Here is a tiny trained network, its code and every weight. The questions are about switching its units off for an input and a class, where a switched-off unit gives its printed mean instead of its output.

import numpy as np


def w(rows, s, z=0):
    codes = np.array(rows[::2]) - 128.0
    scale = np.full(codes.shape[1], s)
    scale[-1] = z or s
    return codes * scale


def norm(h):
    return h / np.sqrt((h * h).mean(-1, keepdims=True) + 1e-5)


def f(y):
    return y / 2 * (1 + np.tanh(0.7978845608 * (y + 0.044715 * y**3)))


def log_softmax(a):
    a = a - a.max(-1, keepdims=True)
    return a - np.log(np.exp(a).sum(-1, keepdims=True))


def net(x, mask):
    res = np.array(x, float).reshape(1, 7) / 4 @ E
    u = 0
    for l in range(3):
        y = f(norm(res) @ A[l][:, :-1].T + A[l][:, -1])
        res = res + np.where(mask[u : u + 11], y, B[l][:, -1]) @ B[l][:, :-1]
        u += 11
    return log_softmax(norm(res)[-1] @ U[:, :-1].T + U[:, -1])


A, B = {}, {}
E = w([
[114,121,135,126,120,122,121,140,126,132,125,130],'x0',
[228,121,155,179,193,90,58,255,163,227,182,57],'x1',
[166,66,133,91,44,125,153,81,174,212,191,178],'x2',
[206,60,134,85,152,233,52,124,83,142,57,172],'x3',
[106,211,34,79,70,252,172,232,123,192,106,85],'x4',
[107,204,111,15,141,80,15,36,100,170,152,75],'x5',
[113,122,134,127,115,125,118,142,124,130,127,133],'x6',
],0.0086)
A[0] = w([
[151,81,123,66,72,111,123,123,205,167,127,170,65],'L0N0',
[143,105,164,101,131,145,166,104,186,127,119,69,77],'L0N1',
[160,119,183,139,157,147,133,157,100,150,173,85,72],'L0N2',
[87,159,219,145,197,123,170,133,88,136,92,80,52],'L0N3',
[174,70,158,123,141,253,95,88,24,127,101,123,2],'L0N4',
[130,89,175,199,140,181,161,177,164,84,83,132,58],'L0N5',
[174,68,72,76,153,152,51,147,147,102,66,176,2],'L0N6',
[113,159,120,123,220,146,89,184,124,26,68,103,53],'L0N7',
[193,168,144,176,173,106,82,165,179,173,102,125,19],'L0N8',
[97,140,136,99,105,97,195,90,133,117,49,129,65],'L0N9',
[141,154,117,122,112,150,92,144,196,89,160,184,92],'L0N10',
],0.0074,0.0069)
B[0] = w([
[139,133,140,134,152,138,151,107,80,174,132,138,189],'L0N0',
[115,150,141,162,123,136,112,114,130,138,136,141,89],'L0N1',
[121,131,158,130,114,164,101,132,144,145,123,139,167],'L0N2',
[146,135,135,165,63,110,135,101,109,160,150,119,141],'L0N3',
[124,84,141,89,164,168,123,131,123,137,124,119,233],'L0N4',
[153,144,145,95,108,96,158,140,160,133,72,124,252],'L0N5',
[131,79,103,99,182,147,108,120,121,116,132,99,170],'L0N6',
[164,134,147,165,79,139,147,128,8,133,158,91,240],'L0N7',
[131,139,142,110,182,130,110,170,114,143,146,149,205],'L0N8',
[104,116,164,112,142,175,131,121,104,116,162,120,180],'L0N9',
[139,132,122,127,153,115,145,110,117,130,122,113,98],'L0N10',
],0.013,0.0028)
A[1] = w([
[126,95,189,103,155,138,96,140,146,96,118,127,77],'L1N0',
[202,130,87,159,92,101,73,138,146,139,125,102,78],'L1N1',
[62,147,86,135,214,124,99,149,176,113,77,161,96],'L1N2',
[129,133,117,169,199,114,124,120,113,93,50,89,66],'L1N3',
[111,163,173,113,122,124,178,164,139,88,218,113,18],'L1N4',
[86,182,136,106,153,190,164,154,146,205,67,126,109],'L1N5',
[128,177,104,65,146,100,30,70,95,143,141,93,53],'L1N6',
[139,84,254,193,232,72,121,77,113,36,125,127,34],'L1N7',
[84,139,71,182,152,81,149,110,157,146,130,102,2],'L1N8',
[118,197,105,103,118,121,24,86,87,123,155,114,55],'L1N9',
[133,78,174,132,191,91,93,71,162,108,107,112,16],'L1N10',
],0.0079,0.0043)
B[1] = w([
[171,98,103,137,142,147,75,76,149,112,147,115,147],'L1N0',
[60,129,188,93,129,171,109,142,122,127,124,156,150],'L1N1',
[154,110,136,72,102,143,148,129,112,133,189,129,118],'L1N2',
[161,111,162,178,106,108,157,46,127,148,162,104,146],'L1N3',
[156,94,107,127,211,103,118,90,125,92,142,102,141],'L1N4',
[200,100,67,131,123,78,57,91,116,67,146,113,197],'L1N5',
[143,103,160,96,91,83,188,140,210,146,1,81,224],'L1N6',
[140,139,26,139,60,131,51,170,130,119,164,190,255],'L1N7',
[81,27,143,107,115,155,115,158,133,95,178,80,124],'L1N8',
[190,135,166,94,93,78,172,140,170,96,86,95,198],'L1N9',
[137,98,49,116,81,76,101,169,112,141,104,179,169],'L1N10',
],0.0088,0.0057)
A[2] = w([
[181,141,140,149,187,116,71,195,158,204,133,80,73],'L2N0',
[94,89,127,157,201,98,97,190,126,190,143,105,2],'L2N1',
[166,80,171,131,176,165,98,136,110,159,86,144,57],'L2N2',
[119,190,16,98,115,209,135,189,138,128,123,80,33],'L2N3',
[82,135,163,193,168,93,79,133,73,78,77,101,111],'L2N4',
[19,189,126,180,136,29,198,147,198,119,254,64,81],'L2N5',
[64,129,110,90,106,174,154,55,94,64,72,165,73],'L2N6',
[146,94,167,121,124,124,143,80,165,167,211,162,85],'L2N7',
[156,97,133,95,101,144,159,95,141,226,177,168,71],'L2N8',
[133,67,145,128,88,137,181,90,145,226,155,161,75],'L2N9',
[156,81,130,229,147,154,206,180,173,82,76,190,104],'L2N10',
],0.0098,0.0043)
B[2] = w([
[37,158,183,165,140,142,216,114,178,93,207,175,254],'L2N0',
[111,189,191,128,129,159,135,96,125,96,115,176,162],'L2N1',
[59,102,81,105,150,165,135,87,139,52,99,115,190],'L2N2',
[181,64,90,187,62,38,50,64,128,146,134,229,201],'L2N3',
[130,171,69,135,100,140,192,88,63,209,131,129,162],'L2N4',
[151,40,98,87,198,235,84,115,88,110,63,134,231],'L2N5',
[90,185,244,207,194,141,145,240,209,154,228,155,226],'L2N6',
[145,180,72,181,84,183,139,151,99,133,124,98,159],'L2N7',
[149,172,123,163,152,125,125,167,49,110,126,94,182],'L2N8',
[120,165,107,159,117,97,157,114,58,91,117,61,175],'L2N9',
[127,165,155,11,112,66,97,81,172,187,86,44,228],'L2N10',
],0.011,0.0078)
U = w([
[77,168,221,169,167,172,153,175,205,108,192,198,238],'0',
[138,135,158,26,96,70,148,139,206,141,48,57,196],'1',
[165,78,50,181,52,75,59,137,127,123,141,240,81],'2',
[115,37,97,88,214,246,104,126,100,90,86,129,11],'3',
[148,187,119,182,101,152,171,137,3,122,125,73,77],'4',
],0.014,0.0012)

Each question gives the input, the list of numbers given to net, and the class t.
The units are the neurons (one row each of A and B). Each row of codes is followed by its name. A weight is (code - 128) times the scale printed after its matrix; where a second scale follows, it is the last column's (A, B and U).
mask holds one flag per neuron, layer by layer. A switched-off neuron (its flag False) gives its mean, the last column of its row in B, instead of its output. The means were averaged over made-up inputs and are rounded, as every weight is.
A unit's drop is (log p(t) with every unit on - log p(t) with that unit switched off) / (log p(t) with every unit on - log p(t) with every unit switched off).
The circuit of an input: a set's keep is (log p(t) with only the set's units on - log p(t) with every unit switched off) / (log p(t) with every unit on - log p(t) with every unit switched off). Starting from the 12 units with the biggest drops (on a tie, the unit counted first), units are removed one at a time, each time the one whose removal leaves the highest keep (on an exact tie, the one counted first), for as long as the keep stays at least 0.8.
units of the circuit, in order: the units of the circuit, biggest drop first
most important unit: the unit with the biggest drop
k most important neurons: the k neurons with the biggest drops, biggest first
top k neurons in layer l: the k neurons of layer l with the biggest drops, biggest first
input [-4,6,8,0,6,3,-7], class 4: units of the circuit, in order	L2N8
input [1,-3,0,-7,-6,-6,-6], class 3: 2 most important neurons	L2N5, L1N6
input [3,0,-2,-1,7,-7,5], class 1: 2 most important neurons	L2N10, L1N7
input [2,1,-7,1,-8,-7,-7], class 2: 2 most important neurons	L1N7, L1N6
input [-1,5,0,-6,2,2,2], class 3: 2 most important neurons	L2N5, L2N6
input [2,-7,6,6,5,-8,-4], class 1: 2 most important neurons	L2N10, L2N0
input [7,-5,5,-6,-8,-7,-2], class 2: 4 most important neurons	L1N7, L1N6, L1N9, L2N7
input [5,-6,-7,-7,1,4,-7], class 3: 2 most important neurons	L2N5, L2N0
input [6,-3,-2,-7,-7,-2,3], class 2: 2 most important neurons	L1N7, L1N10
input [0,4,-1,-8,-7,-5,2], class 3: top 2 neurons in layer 1	L1N5, L1N8
input [-2,-3,-7,2,-3,8,-8], class 1: 2 most important neurons	L1N6, L1N9
input [-2,-5,8,-2,-7,-5,2], class 4: units of the circuit, in order	L2N9, L2N7
input [8,-7,7,7,8,5,-5], class 2: 3 most important neurons	L2N3, L2N0, L1N5
input [3,-2,-8,1,1,-6,-5], class 4: units of the circuit, in order	L0N7
input [2,6,-4,-2,1,-8,1], class 1: 3 most important neurons	L2N10, L0N5, L2N6
input [8,7,7,6,-7,1,0], class 0: 2 most important neurons	L2N0, L2N3
input [-1,6,8,4,7,6,1], class 4: top 2 neurons in layer 1	L1N7, L1N10
input [6,5,7,5,-6,-6,-6], class 4: top 2 neurons in layer 1	L1N6, L1N5
input [-1,6,-8,-6,-1,2,5], class 4: top 2 neurons in layer 2	L2N4, L2N6
input [-2,7,3,2,6,5,4], class 0: most important unit	L2N0
input [2,8,-3,4,-8,7,6], class 0: top 4 neurons in layer 2	L2N0, L2N3, L2N10, L2N1
input [-7,-8,2,-6,-3,8,-5], class 0: top 2 neurons in layer 2	L2N6, L2N10
input [8,-5,-2,4,-4,-3,3], class 0: top 3 neurons in layer 2	L2N6, L2N3, L2N5
